Below are the code and all the weights of a small trained network. Each question names an input and a class and asks about switching units off, where a switched-off unit gives its printed mean instead of its output.

import numpy as np


def w(rows, s, z=0):
    codes = np.array(rows[::2]) - 128.0
    scale = np.full(codes.shape[1], s)
    scale[-1] = z or s
    return codes * scale


def f(y):
    return y / 2 * (1 + np.tanh(0.7978845608 * (y + 0.044715 * y**3)))


def log_softmax(a):
    a = a - a.max(-1, keepdims=True)
    return a - np.log(np.exp(a).sum(-1, keepdims=True))


def net(x, mask):
    res = np.array(x, float).reshape(1, 4) / 4 @ E
    y = f(res @ A[0][:, :-1].T + A[0][:, -1])
    res = res + np.where(mask, y, B[0][:, -1]) @ B[0][:, :-1]
    return log_softmax(res[-1] @ U[:, :-1].T + U[:, -1])


A, B = {}, {}
E = w([
[1,190,94],'x0',
[126,129,127],'x1',
[103,38,38],'x2',
[50,62,210],'x3',
],0.0099)
A[0] = w([
[103,120,96,51],'N1',
[108,122,166,140],'N2',
[185,209,98,147],'N3',
[220,105,191,167],'N4',
[117,69,62,199],'N5',
[124,127,115,94],'N6',
[120,122,121,135],'N7',
[196,168,6,122],'N8',
[50,138,84,12],'N9',
[136,144,144,198],'N10',
[64,49,169,56],'N11',
[115,154,213,206],'N12',
[177,86,113,100],'N13',
[175,198,98,172],'N14',
[83,191,126,104],'N15',
[102,131,123,112],'N16',
[150,155,128,144],'N17',
[140,185,172,222],'N18',
[232,26,134,139],'N19',
[163,139,70,76],'N20',
[145,223,182,255],'N21',
[203,115,181,159],'N22',
[111,177,156,127],'N23',
[162,178,112,130],'N24',
],0.017,0.0043)
B[0] = w([
[103,111,146,144],'N1',
[156,127,146,157],'N2',
[138,131,46,192],'N3',
[126,41,172,224],'N4',
[29,143,132,208],'N5',
[115,127,136,127],'N6',
[120,129,131,133],'N7',
[112,92,247,225],'N8',
[112,101,191,184],'N9',
[152,121,116,148],'N10',
[203,230,98,203],'N11',
[177,74,144,206],'N12',
[137,179,117,174],'N13',
[129,153,70,187],'N14',
[103,125,72,179],'N15',
[127,132,133,140],'N16',
[129,128,109,145],'N17',
[153,85,84,189],'N18',
[155,254,66,252],'N19',
[133,127,168,164],'N20',
[154,97,39,220],'N21',
[156,73,171,204],'N22',
[167,129,94,164],'N23',
[114,137,86,162],'N24',
],0.035,0.015)
U = w([
[206,109,85,255],'0',
[130,213,1,70],'1',
[106,221,166,181],'2',
[97,82,190,46],'3',
[238,55,197,48],'4',
],0.0092,0.0063)

Each question gives the input, the list of numbers given to net, and the class t.
The units are the neurons (one row each of A and B). Each row of codes is followed by its name. A weight is (code - 128) times the scale printed after its matrix; where a second scale follows, it is the last column's (A, B and U).
mask holds one flag per neuron, in row order. A switched-off neuron (its flag False) gives its mean, the last column of its row in B, instead of its output. The means were averaged over made-up inputs and are rounded, as every weight is.
A unit's drop is (log p(t) with every unit on - log p(t) with that unit switched off) / (log p(t) with every unit on - log p(t) with every unit switched off).
The circuit of an input: a set's keep is (log p(t) with only the set's units on - log p(t) with every unit switched off) / (log p(t) with every unit on - log p(t) with every unit switched off). Starting from the 12 units with the biggest drops (on a tie, the unit counted first), units are removed one at a time, each time the one whose removal leaves the highest keep (on an exact tie, the one counted first), for as long as the keep stays at least 0.8.
units of the circuit, in order: the units of the circuit, biggest drop first
unit that matters most: the unit with the biggest drop
k most important neurons: the k neurons with the biggest drops, biggest first
drop of u: that unit's drop, to one decimal
input [-1,-2,1,4], class 1: units of the circuit, in order : N8
input [5,1,0,1], class 0: units of the circuit, in order : N19; N8
input [-7,0,2,-6], class 2: units of the circuit, in order : N19; N8
input [-6,0,6,-7], class 2: units of the circuit, in order : N8; N19
input [-6,6,1,2], class 1: 3 most important neurons : N19; N8; N9
input [-2,-1,2,7], class 1: 2 most important neurons : N8; N11
input [-2,-6,1,6], class 1: 2 most important neurons : N8; N11
input [6,4,-7,3], class 0: 2 most important neurons : N12; N19
input [4,-3,1,8], class 2: 3 most important neurons : N11; N21; N4
input [6,-8,-2,7], class 0: 2 most important neurons : N19; N8
input [2,-3,6,-8], class 3: 2 most important neurons : N8; N19
input [5,-2,-1,3], class 0: 4 most important neurons : N19; N8; N4; N22
input [-7,4,1,4], class 1: 2 most important neurons : N19; N8
input [-3,0,-6,1], class 4: units of the circuit, in order : N4
input [-6,5,0,2], class 4: 2 most important neurons : N4; N22
input [6,-4,7,0], class 3: 2 most important neurons : N19; N9
input [8,2,-6,6], class 0: drop of N19 : 0.5
input [5,2,-8,2], class 0: drop of N11 : 0.1
input [6,8,1,-8], class 3: drop of N8 : 1.8
input [-4,-3,4,0], class 2: unit that matters most : N21
